Below are the code and all the weights of a small trained network. Each question names an input and a class and asks about switching units off, where a switched-off unit gives its printed mean instead of its output.

import numpy as np


def w(rows, s, z=0):
    codes = np.array(rows[::2]) - 128.0
    scale = np.full(codes.shape[1], s)
    scale[-1] = z or s
    return codes * scale


def f(y):
    return y / 2 * (1 + np.tanh(0.7978845608 * (y + 0.044715 * y**3)))


def log_softmax(a):
    a = a - a.max(-1, keepdims=True)
    return a - np.log(np.exp(a).sum(-1, keepdims=True))


def net(x, mask):
    res = np.array(x, float).reshape(1, 6) / 4 @ E
    y = f(res @ A[0][:, :-1].T + A[0][:, -1])
    res = res + np.where(mask, y, B[0][:, -1]) @ B[0][:, :-1]
    return log_softmax(res[-1] @ U[:, :-1].T + U[:, -1])


A, B = {}, {}
E = w([
[40,194,48],'x0',
[116,169,142],'x1',
[232,145,76],'x2',
[163,109,121],'x3',
[107,2,50],'x4',
[162,104,162],'x5',
],0.0082)
A[0] = w([
[136,178,129,101],'N0',
[93,146,186,94],'N1',
[151,169,228,246],'N2',
[54,9,91,111],'N3',
[191,103,215,2],'N4',
[153,78,93,206],'N5',
[227,99,103,150],'N6',
],0.014,0.0045)
B[0] = w([
[156,75,65,154],'N0',
[105,95,82,166],'N1',
[83,37,104,254],'N2',
[147,251,201,255],'N3',
[79,140,169,198],'N4',
[188,132,182,201],'N5',
[181,63,140,214],'N6',
],0.011,0.0099)
U = w([
[157,161,158,19],'0',
[63,148,123,227],'1',
[139,210,166,80],'2',
[147,142,107,3],'3',
[128,83,120,160],'4',
[193,157,6,180],'5',
[73,168,77,102],'6',
[232,106,149,165],'7',
],0.015,0.017)

Each question gives the input, the list of numbers given to net, and the class t.
The units are the neurons (one row each of A and B). Each row of codes is followed by its name. A weight is (code - 128) times the scale printed after its matrix; where a second scale follows, it is the last column's (A, B and U).
mask holds one flag per neuron, in row order. A switched-off neuron (its flag False) gives its mean, the last column of its row in B, instead of its output. The means were averaged over made-up inputs and are rounded, as every weight is.
A unit's drop is (log p(t) with every unit on - log p(t) with that unit switched off) / (log p(t) with every unit on - log p(t) with every unit switched off).
The circuit of an input: a set's keep is (log p(t) with only the set's units on - log p(t) with every unit switched off) / (log p(t) with every unit on - log p(t) with every unit switched off). Starting from all 7 units, units are removed one at a time, each time the one whose removal leaves the highest keep (on an exact tie, the one counted first), for as long as the keep stays at least 0.8.
circuit, biggest first: the units of the circuit, biggest drop first
k most important neurons: the k neurons with the biggest drops, biggest first
drop when u is switched off: that unit's drop, to one decimal
input [8,4,4,-7,-6,-6], class 5: circuit, biggest first	[N0]
input [8,5,4,7,-4,7], class 5: circuit, biggest first	[N0 N3]
input [4,-3,-4,4,3,-3], class 2: circuit, biggest first	[N3 N2]
input [3,4,5,7,5,-3], class 7: circuit, biggest first	[N5 N6]
input [-5,5,-5,4,-4,-1], class 1: 3 most important neurons	[N6 N4 N5]
input [-7,1,3,-4,-1,-5], class 4: circuit, biggest first	[N3 N2]
input [8,1,0,-8,-8,-7], class 5: circuit, biggest first	[N0 N4]
input [-7,5,7,-4,-6,6], class 4: circuit, biggest first	[N2 N4]
input [-8,8,-3,7,1,-3], class 1: 2 most important neurons	[N4 N0]
input [-3,4,6,-4,-4,-5], class 5: circuit, biggest first	[N5 N3]
input [1,3,-2,-3,-6,5], class 4: 2 most important neurons	[N3 N2]
input [-3,-4,0,8,-7,5], class 4: circuit, biggest first	[N2 N3]
input [-2,5,-3,-8,-8,4], class 4: 3 most important neurons	[N2 N3 N0]
input [-4,-7,0,4,-5,-7], class 1: circuit, biggest first	[N5]
input [4,-7,-2,3,1,-3], class 2: circuit, biggest first	[N2 N3]
input [5,2,4,6,8,6], class 7: 2 most important neurons	[N6 N5]
input [-5,8,2,-6,-1,-7], class 4: 3 most important neurons	[N3 N2 N4]
input [-1,8,3,-8,-7,7], class 4: 3 most important neurons	[N2 N3 N0]
input [-1,-8,-7,3,-6,8], class 4: 3 most important neurons	[N3 N2 N1]
input [-7,-7,0,-8,-8,7], class 4: circuit, biggest first	[N2]
input [4,1,4,8,5,0], class 7: 2 most important neurons	[N5 N6]
input [7,7,0,-1,-1,-7], class 5: drop when N0 is switched off	0.3
input [-3,-8,-8,5,1,0], class 2: drop when N3 is switched off	0.5
input [7,-3,2,-8,0,3], class 5: drop when N2 is switched off	0.4
input [-2,1,-6,1,5,3], class 2: drop when N0 is switched off	0.0
